Below is a small trained network, with its code and all its weights. Each question gives an input and a class and asks what happens when units are switched off, that is, made to give their printed mean instead of their output.

import numpy as np


def w(rows, s, z=0):
    codes = np.array(rows[::2]) - 128.0
    scale = np.full(codes.shape[1], s)
    scale[-1] = z or s
    return codes * scale


def norm(h):
    return h / np.sqrt((h * h).mean(-1, keepdims=True) + 1e-5)


def f(y):
    return y / 2 * (1 + np.tanh(0.7978845608 * (y + 0.044715 * y**3)))


def log_softmax(a):
    a = a - a.max(-1, keepdims=True)
    return a - np.log(np.exp(a).sum(-1, keepdims=True))


def net(x, mask):
    res = np.array(x, float).reshape(1, 5) / 4 @ E
    u = 0
    for l in range(2):
        y = f(norm(res) @ A[l][:, :-1].T + A[l][:, -1])
        res = res + np.where(mask[u : u + 5], y, B[l][:, -1]) @ B[l][:, :-1]
        u += 5
    return log_softmax(norm(res)[-1] @ U[:, :-1].T + U[:, -1])


A, B = {}, {}
E = w([
[58,121,107,157,83,191,173,101,160,87,103],'x0',
[151,126,125,107,117,92,232,254,141,72,50],'x1',
[92,129,125,132,142,149,148,104,132,94,122],'x2',
[38,169,183,56,40,156,102,104,95,198,140],'x3',
[58,118,230,104,84,166,159,164,171,119,186],'x4',
],0.0083)
A[0] = w([
[168,94,193,117,148,112,150,138,188,89,144,144],'L0N1',
[80,189,177,1,84,108,213,126,117,59,9,252],'L0N2',
[143,97,185,165,157,167,132,153,165,137,138,156],'L0N3',
[111,108,46,154,139,13,175,192,138,74,50,182],'L0N4',
[184,145,78,189,147,170,41,22,130,87,163,112],'L0N5',
],0.0063,0.0012)
B[0] = w([
[116,62,35,82,159,189,59,125,153,185,107,165],'L0N1',
[128,90,133,92,104,146,84,176,250,69,84,254],'L0N2',
[116,157,93,8,135,151,76,99,154,108,223,149],'L0N3',
[142,173,196,165,181,91,142,89,113,117,29,250],'L0N4',
[131,165,90,97,58,106,1,162,212,24,159,230],'L0N5',
],0.0089,0.0066)
A[1] = w([
[166,135,230,140,173,172,133,203,96,139,100,120],'L1N1',
[182,200,73,190,107,91,186,107,167,47,125,39],'L1N2',
[92,119,90,42,104,198,83,133,208,98,114,249],'L1N3',
[85,184,228,62,86,168,141,116,179,192,254,45],'L1N4',
[30,82,33,29,115,172,137,62,142,171,212,116],'L1N5',
],0.0056,0.0017)
B[1] = w([
[53,193,93,144,105,176,101,123,198,185,174,149],'L1N1',
[105,219,174,163,183,136,123,227,132,202,137,160],'L1N2',
[99,86,132,147,56,65,156,112,81,255,192,255],'L1N3',
[147,212,159,174,64,213,109,103,20,166,81,190],'L1N4',
[158,76,156,105,154,142,158,92,94,155,96,178],'L1N5',
],0.0099,0.0085)
U = w([
[90,114,106,104,105,43,84,202,248,138,160,180],'0',
[121,77,197,26,16,101,99,118,114,145,252,97],'1',
[145,200,213,175,171,208,254,53,65,158,119,255],'2',
],0.0049,0.00033)

Each question gives the input, the list of numbers given to net, and the class t.
The units are the neurons (one row each of A and B). Each row of codes is followed by its name. A weight is (code - 128) times the scale printed after its matrix; where a second scale follows, it is the last column's (A, B and U).
mask holds one flag per neuron, layer by layer. A switched-off neuron (its flag False) gives its mean, the last column of its row in B, instead of its output. The means were averaged over made-up inputs and are rounded, as every weight is.
A unit's drop is (log p(t) with every unit on - log p(t) with that unit switched off) / (log p(t) with every unit on - log p(t) with every unit switched off).
The circuit of an input: a set's keep is (log p(t) with only the set's units on - log p(t) with every unit switched off) / (log p(t) with every unit on - log p(t) with every unit switched off). Starting from all 10 units, units are removed one at a time, each time the one whose removal leaves the highest keep (on an exact tie, the one counted first), for as long as the keep stays at least 0.8.
units of the circuit, in order: the units of the circuit, biggest drop first
most important unit: the unit with the biggest drop
top k neurons: the k neurons with the biggest drops, biggest first
top k neurons in layer l: the k neurons of layer l with the biggest drops, biggest first
drop of u: that unit's drop, to one decimal
input [3,-3,-8,3,6], class 2: most important unit => L1N4
input [8,-7,-3,7,3], class 2: units of the circuit, in order => [L1N4; L0N2]
input [-5,4,-6,-2,-1], class 2: units of the circuit, in order => [L0N4; L0N5]
input [-6,0,-2,4,2], class 2: top 4 neurons => [L1N4; L0N5; L0N2; L1N3]
input [-7,4,7,-2,-4], class 2: top 2 neurons => [L0N4; L0N5]
input [1,2,-7,-7,-3], class 2: top 2 neurons => [L0N4; L0N2]
input [-1,-3,-8,5,3], class 2: top 3 neurons => [L1N4; L0N5; L0N2]
input [-3,1,-5,-4,-4], class 2: top 2 neurons => [L0N2; L0N4]
input [0,-7,5,7,1], class 2: top 2 neurons => [L1N4; L0N2]
input [5,2,-8,-1,-5], class 2: top 3 neurons => [L0N4; L0N2; L0N5]
input [0,-4,-1,7,7], class 2: top 2 neurons => [L1N4; L0N5]
input [-1,2,5,-2,-2], class 2: top 2 neurons in layer 0 => [L0N4; L0N5]
input [5,-2,8,-6,5], class 1: drop of L0N3 => 0.2
